(in the rows, 128 means zero)
[132,  94, 169, 152, 135, 146, 144, 139, 118, 106,  95,  57, 148, 149, 116,
 164, 153, 116,  83,  87, 133, 102, 172, 101, 105, 112, 146, 176, 103, 104,
 201, 173,  87] -> tiko
[133, 119, 149, 117, 117,  98, 195, 133, 114, 144,  93,  99, 112, 137, 112,
 148, 111, 127, 101, 104, 152, 125, 122, 130,  92, 112, 133, 156, 102, 137,
 190, 157, 105] -> Voso
[ 94, 138, 106, 130, 118, 107, 128, 124, 105, 108, 109, 112, 120, 136, 131,
 125, 110, 104, 128, 121, 114, 166, 131, 128, 165, 116, 117, 159, 121, 112,
 120, 105, 137] -> korag
[147, 127, 126, 152, 116, 124, 156, 112, 103, 120, 152, 150, 124, 142, 117,
 180, 143, 119, 127, 109, 116, 107, 101, 141, 105, 108, 118, 114, 118, 154,
 147, 181, 108] -> korag
[130, 147, 110, 117, 114, 111, 166, 130, 110, 135, 104, 142, 104, 119, 139,
 123, 122, 100, 123, 111, 112, 132, 156, 138, 176, 146, 147, 130, 102, 100,
 116, 108, 117] -> gigar
[117, 121,  97, 143, 121, 126, 135, 123, 132, 113,  79, 132, 124, 126, 140,
 136, 130, 128, 118, 113, 122, 142, 129, 127, 153, 133, 123, 153, 119, 101,
 110,  93, 128] -> Soli
[111,  71, 156, 141, 202, 150, 105,  55, 104, 147, 192, 111, 140, 122, 105,
 168, 135,  75, 152, 116, 175, 137,  90, 103, 129,  95, 181, 111, 207, 197,
 166, 139, 109] -> sevo
[111,  97,  63,  79, 138,  99,  88,  81, 103, 194, 134, 158, 143, 132, 116,
 179, 107, 115, 164, 144, 161, 174, 134, 126, 128, 171, 123, 192, 169,  99,
 122, 112,  86] -> vuz
[137, 148,  97, 153,  76, 107, 152, 162, 145, 130,  86, 112, 123, 138, 148,
 169, 119, 141, 113,  93, 117, 119, 148, 119, 129, 141,  87, 160,  83, 126,
 114, 147, 122] -> tiko
[109, 126, 100, 134, 129, 129, 131, 118, 113, 126, 104, 132, 135, 123, 140,
 150, 126, 104, 124, 105, 113, 123, 145, 116, 145, 132, 142, 152, 117, 114,
 125, 146, 105] -> sevo
[170,  78, 149, 154, 136, 128, 145,  92, 114,  99, 185, 126, 123, 124, 126,
 161, 121, 112, 146, 142, 102, 129, 109, 126, 122, 104,  96, 149, 147, 157,
 132, 142, 120] -> tiko
[110, 120, 111, 135, 126, 115, 121, 141, 112, 123, 124, 129, 147, 137, 132,
 104, 124, 111, 144, 111, 121, 168, 128, 139, 144, 138, 110, 171, 138, 117,
  83, 105, 154] -> miti
[ 98, 141, 165, 106, 112, 141, 138, 117, 123, 143, 104, 117, 122, 171, 143,
 148, 138, 130, 142, 143,  96,  92, 159, 120, 116, 145, 131,  86, 122, 121,
 122, 156, 125] -> Zete
[ 67,  58, 169,  82, 147, 127, 138,  96, 135, 104, 100,  69, 105, 180, 121,
 148, 138,  81, 174, 172, 118, 119, 124,  97,  90, 158,  91, 153, 166, 169,
 145, 204, 109] -> Zete
[116, 106, 128, 171, 110, 110, 159, 163, 122, 128, 131, 138, 111, 134, 141,
 138, 137,  97, 122, 102, 147, 147, 156, 148, 114, 113, 141, 171, 142, 130,
 133, 134, 120] -> Numeb
[107, 143, 108, 131, 117, 118, 140, 116, 105, 115, 108, 119, 121, 132, 123,
 135, 113, 106, 131, 122, 117, 146, 120, 141, 141, 136, 122, 139, 124, 112,
 110, 113, 138] -> korag
[144, 151, 128, 117, 113, 135, 152,  85, 126, 106, 142, 143, 120, 127, 136,
 165, 119, 127, 129, 111, 133, 113, 119, 155, 137, 142, 128, 121, 106, 133,
  70, 115, 136] -> tiko
[108, 137, 130, 121, 131, 128, 147, 112, 112, 115, 100, 112, 126, 127, 122,
 117, 101, 121, 125, 123, 123, 134, 123, 141, 131, 134, 135, 149, 128, 108,
 119, 115, 132] -> zufib
[126, 150, 128, 122,  99, 114, 166, 155, 134, 155, 133, 133, 153, 136, 132,
 166, 123, 118, 100,  92, 149, 113,  94, 170, 123, 155, 135, 132, 126, 118,
 124, 137, 138] -> Voso
[162, 133, 105, 167,  91, 114, 148, 144, 120, 166, 116, 151, 112, 134, 137,
 144, 128, 140, 137, 112, 116, 134, 149, 134, 110, 139, 113, 125, 123, 116,
 116, 139, 118] -> Numeb
[158, 129, 144, 166, 102, 120, 167, 161, 111, 111, 143, 113, 129, 122, 135,
 129, 130, 116, 122,  93,  86, 126, 136, 131, 141, 126, 131, 113, 103, 113,
 150, 142, 109] -> Bop
[ 30,  93, 128, 107, 184, 119, 117, 135, 109, 117, 102, 100, 113, 127, 107,
 142, 104,  20, 110, 117, 188, 153,  93, 161, 132, 172, 173, 221, 169, 122,
 165, 157, 116] -> zufib
[130, 118, 117, 165, 106, 126, 159, 162, 134, 101, 141, 116, 121, 134, 127,
 129, 142, 107, 140, 111, 111,  91, 141, 125, 112, 166,  86,  81, 134, 149,
 119, 171, 120] -> zufib
[117, 133, 102, 133,  98, 113, 161, 159, 118, 148, 113, 158, 114, 148, 136,
 160, 121, 104, 116,  82, 131, 127, 124, 166, 127, 157, 131, 159, 113, 115,
  91, 137, 119] -> miti
[140, 121, 145, 140, 110, 117, 140, 155, 142, 140, 137, 150, 127, 171, 118,
 167, 151, 141, 122, 123, 140,  80, 116, 124, 109, 128, 139, 116, 101, 135,
 103, 120, 119] -> Soli
[172, 139, 108, 148,  83, 115, 152, 132, 135, 157, 108, 149, 139, 137, 125,
 181, 133, 118, 132,  95, 117, 115,  88, 142, 141, 153, 111, 192, 108, 133,
  91, 152, 129] -> gigar
[146, 118, 152, 123, 104, 117, 147, 157, 119, 143, 133, 112, 158, 145, 146,
 125, 144, 130, 130, 133,  95, 118, 138, 130, 135, 150, 126, 145, 119, 127,
 135, 162, 126] -> Zete
[163, 130, 136, 162, 111, 130, 132, 133, 130, 129, 157, 126, 123, 139, 114,
 168, 139, 111, 126, 101, 129,  99, 135, 115, 142, 154, 113,  75, 124, 145,
 121, 136, 123] -> Voso
[132, 121, 174,  93,  96, 117, 216, 150, 117, 141, 108, 134, 114, 131, 103,
 150,  97, 136, 139, 167, 115,  87,  81, 179,  14, 146, 134, 173, 115, 102,
 140, 149, 126] -> Bop
[158, 145, 158, 153, 108, 119, 134, 134, 123, 120, 173, 138, 110, 154, 117,
 138, 140,  65, 149, 122,  93, 102,  89, 140, 165, 142, 102, 133,  99, 149,
  96, 147, 152] -> gigar
[158, 141, 123, 120,  95, 139, 135, 121, 145, 128, 111, 132, 112, 120, 116,
 155, 148, 141, 136, 140, 127,  97, 137, 109, 107, 130,  93, 145, 112, 149,
 140, 152, 122] -> gigar
[100, 119, 118, 141, 130, 109, 142, 128, 110, 135, 124, 112, 108, 132, 117,
 118, 106,  81, 125, 106, 132, 142, 121, 122, 129, 131, 137, 143, 122, 113,
 117, 110, 120] -> sevo
[119, 135, 127, 117, 117, 123, 137, 110, 127, 121, 112, 114, 150, 134, 118,
 135, 131, 139, 116, 105, 147, 138, 126, 129, 118, 132, 113, 131, 127, 109,
 122, 124, 134] -> Voso
[182, 120, 107, 141,  92, 147, 153, 132, 108, 118, 172, 167, 152, 107, 106,
 186, 146, 130, 104, 115, 130,  96, 107, 157,  52, 138, 101,  94, 112, 108,
 150, 145,  87] -> Zas
[154, 145,  94, 157,  86, 115, 161, 152, 131, 141,  99, 143, 108, 127, 128,
 162, 115, 106, 130, 107, 122, 106, 122, 140, 121, 174, 125, 103, 110, 137,
  96, 123, 128] -> Zas
[171, 147, 105, 119, 100, 111, 168, 103, 115, 161, 104, 101, 113, 141, 130,
 128, 109, 130, 135,  91, 109, 130, 126, 138, 138, 161, 116, 103, 108,  97,
 134, 129, 101] -> vuz
[103, 129, 114, 142, 134, 117, 122, 126, 121, 122,  91, 132, 120, 138, 132,
 116, 129, 115, 119, 120, 125, 148, 125, 126, 154, 123, 129, 149, 111, 101,
 118,  91, 138] -> Soli
[ 94, 110, 141, 152, 168, 140, 101, 135,  94, 132, 164, 140, 159, 124,  85,
 177, 132,  97, 134, 136, 170, 114, 107, 125,  52, 122, 122, 128, 143, 143,
 178, 167, 109] -> zufib
[115, 136, 101, 132, 117, 103, 151, 114,  99, 130,  93, 125, 122, 123, 117,
 130, 110, 109, 129, 116, 135, 162, 112, 148, 135, 138, 133, 189, 125, 118,
 109, 115, 142] -> korag
[114, 149,  95, 135, 110, 101, 150, 139, 105, 126, 100, 132, 136, 121, 129,
 133, 106, 127, 127, 115, 127, 159, 116, 144, 134, 129, 128, 155, 116, 112,
 107, 104, 141] -> korag
[129,  90, 142, 110, 144, 150, 101,  30,  96, 165, 122, 121, 139, 162,  77,
 216, 112,  93, 123, 124, 132, 136,  70, 134, 104, 147, 109, 197, 158,  82,
 147, 153, 100] -> Voso
[133, 118, 105, 134, 120, 117, 137, 129, 105, 136, 133, 145, 147, 137, 128,
 153, 121, 133, 137, 117, 109, 117, 148, 124, 139, 150, 125, 119, 123, 112,
 107, 136,  97] -> zufib
[172, 181, 144, 161,  79, 116, 151, 180, 131, 108, 156, 133, 124, 138, 133,
 128, 150, 126, 118,  94, 126,  82, 177, 135, 129, 125, 129, 110,  61, 131,
 128, 127, 126] -> vuz
[104, 152, 132, 128, 130, 107, 131, 128, 117, 116, 115, 127, 143, 132, 120,
 134, 115, 121, 118, 104, 157, 149, 126, 129, 133, 119, 131, 132, 105, 120,
 113, 104, 145] -> Voso
[139, 116, 121, 148,  98,  97, 147, 145, 116, 148, 197, 162, 114, 138, 124,
 174, 120,  98, 140,  99, 122, 142,  83, 149, 129, 134, 115, 127, 130, 147,
 121, 146, 106] -> Bop
[107, 150, 123, 131, 110, 126, 128, 117, 125, 107,  93, 106, 115, 112, 122,
 125, 106, 121, 136, 113, 128, 164, 126, 126, 135, 130, 121, 163, 119, 114,
 116,  98, 140] -> Bop
[145, 150, 141, 155, 113, 145, 122, 104, 135, 145,  56, 110, 127, 136, 107,
 173,  93, 140, 186, 164, 125, 122,  97, 121,  64, 144,  92, 172, 127, 147,
  78, 119, 173] -> Numeb
[116, 131, 109, 133, 125, 129, 121, 129, 127, 151, 140, 146, 126, 121, 130,
 137, 129, 108, 115, 110, 135, 120, 113, 135, 129, 136, 150, 138, 142, 118,
 123, 136, 123] -> sevo
[111, 139, 140, 133,  95, 123, 124, 154, 129, 125, 126, 108, 156, 138, 134,
 148, 142, 110, 160, 137, 102, 120, 145, 119, 138, 148, 102, 178, 116, 147,
 125, 153, 145] -> Bop
[158, 124, 143, 112, 105, 149, 165, 126,  83, 175, 195, 109,  95, 134,  99,
 123, 150,  47, 126, 131, 119,  95, 150, 170, 132, 208, 104, 108, 130, 128,
 168, 145, 115] -> miti
[174, 106, 134, 161, 121, 128, 153, 153, 126, 136, 154, 123, 134, 119, 124,
 123, 146, 107, 113, 129, 114, 116,  87, 148, 133, 138, 113, 146, 131, 134,
 165, 128, 135] -> Soli
[136, 130, 114, 152, 107, 114, 149, 161, 115,  95, 140, 147, 142, 121, 131,
 173, 137,  82, 148, 113, 120, 115, 158, 120, 159, 146, 117, 143,  91, 138,
  87, 113, 115] -> gigar
[112, 142, 134, 136, 114, 121, 124, 116, 114, 111, 118, 112, 129, 127, 124,
 128, 115, 106, 140, 110, 115, 161, 117, 131, 149, 130, 124, 172, 115, 114,
 110, 112, 140] -> Bop
[119, 138, 138, 159,  81, 108, 137, 174, 150, 155, 145, 144, 124, 156, 115,
 177, 149, 111, 109, 100, 168,  96, 132, 133, 104, 138, 111, 161, 127, 160,
 131, 157, 143] -> Voso
[123, 131, 128, 139, 141, 104, 131, 145, 126, 138, 121, 125, 102, 140, 122,
 130, 111,  98, 147, 121, 138, 126, 122, 130, 109, 142, 139, 117, 131, 130,
 144, 139, 123] -> vuz
[121, 137, 119, 139, 122, 112, 151, 140, 123, 111, 105, 147, 100, 138, 127,
 126, 116, 105, 124, 109, 118, 107, 123, 148, 138, 162, 143, 135, 109, 120,
  93, 158, 124] -> zufib
[136,  59, 135, 100, 136, 157, 114, 105, 145,  90, 142, 116, 116, 160, 129,
 178, 162, 117, 175, 157, 102,  85, 161,  92, 129, 153,  95, 139, 166, 186,
 117, 192,  97] -> miti
[141, 121, 112, 143, 107, 122, 141, 152, 121, 152, 135, 135, 136, 132, 146,
 134, 131, 126, 117, 113,  91, 105, 161, 114, 152, 129, 148, 126, 124, 105,
 129, 131, 105] -> sevo
[122, 140, 121, 144, 122, 116, 147, 102, 118, 107, 115, 127, 115, 108, 121,
 120, 109, 115, 112, 102, 147, 166, 118, 140, 137, 110, 114, 153, 128, 126,
 128, 101, 150] -> Voso
[157, 145, 155, 122, 119, 125, 150, 163, 125, 138, 146, 119, 148, 129, 117,
 121, 149,  96, 122, 120, 130,  97, 109, 150, 141, 163, 153, 141, 109, 122,
 122, 136, 143] -> gigar
[104, 139, 123, 125, 114,  94, 155, 138, 116, 128,  96, 124, 135, 126, 122,
 136,  99, 122, 115, 110, 152, 159, 123, 137, 122, 121, 124, 174, 110, 113,
 122, 100, 141] -> Voso
[146,  60, 110, 110, 111, 120, 163, 106, 117, 112, 147, 120, 140, 166, 103,
 160, 158, 152, 137, 109, 121, 109, 145, 114,  23, 133,  64,  98, 136,  72,
 160, 184,  39] -> vuz
[115, 148, 144, 141, 100, 147, 136, 117, 116, 123, 140, 101, 118, 159, 123,
 158, 140,  79, 107,  94, 118, 106, 132, 136, 139, 127, 119,  90, 110, 120,
 151, 129, 119] -> Zas
[156, 138, 126, 131, 114, 106, 144, 125, 116, 133, 144, 135, 130, 147, 127,
 138, 120, 108, 135, 102, 118, 126, 106, 153, 130, 138, 129, 149, 107, 106,
 120, 139, 116] -> vuz
[103, 134, 108, 132, 117, 105, 140, 129, 108, 130,  96, 118, 132, 138, 124,
 134,  97, 118, 137, 113, 119, 144, 132, 125, 140, 140, 113, 158, 112, 113,
 106, 118, 122] -> zufib
[ 93, 146, 114, 137, 118, 125, 136, 118, 121, 124,  95, 110, 137, 133, 134,
 131,  96, 121, 138, 116, 112, 142, 118, 133, 142, 130, 107, 145, 134, 120,
 108, 115, 144] -> zufib
[111, 141, 112, 133, 103, 111, 135, 121, 112, 115,  96, 122, 121, 123, 123,
 134, 102, 113, 133, 102, 115, 169, 120, 135, 141, 142, 121, 176, 104,  90,
  97, 102, 126] -> Bop
[ 88, 170, 129, 141,  99, 118, 154, 183, 130, 149, 121, 135, 144, 146, 153,
 141, 151, 126, 134, 128, 124,  79, 192, 134, 103, 159, 115,  82, 102, 131,
 116, 152, 152] -> tiko
[110, 126, 101, 146, 115, 112, 144, 120, 120, 121,  97, 129, 123, 125, 133,
 129, 109,  96, 142, 122, 119, 154, 115, 136, 130, 135, 116, 145, 140, 130,
 104, 106, 148] -> Zas
[138, 143, 117, 169, 119, 135, 130, 145, 112, 115, 114, 158, 143, 105, 128,
 160, 150, 102, 129, 116, 118, 116, 162, 122, 135, 121, 124, 162, 105, 124,
 137, 139, 127] -> gigar
[ 74, 153, 131, 115, 135, 137, 102, 135, 115, 116, 128, 120, 173, 125, 119,
 144, 146, 145, 120, 143, 158, 139, 118, 125,  78,  75, 117, 153, 136, 141,
 186, 150, 145] -> korag
[138, 129, 140, 120, 104, 116, 168, 136, 108, 138, 157, 128, 117, 150, 106,
 133, 120, 118, 124, 117, 126,  93, 126, 148, 106, 161, 124,  98, 109, 111,
 109, 132, 104] -> zufib
[ 75, 127, 128, 131, 153, 107, 100, 194, 119, 113, 130, 144, 136, 129, 109,
 123, 132, 100,  88, 124, 159, 135, 125, 132,  80, 133, 129, 115, 115,  75,
 182, 156, 119] -> Voso
[136, 126, 122, 136, 114, 106, 166, 104,  94, 144, 150, 133, 140, 145, 129,
 192, 119, 101, 163, 104, 134, 126, 158, 128, 124, 116, 120, 138, 110, 149,
 134, 122,  91] -> vuz
[100, 146, 127, 127, 138, 119, 122, 108, 123, 118, 103, 106, 120, 133, 136,
 137, 103, 106, 127, 112, 137, 150, 119, 133, 150, 133, 130, 151, 117, 123,
 102, 110, 151] -> tiko
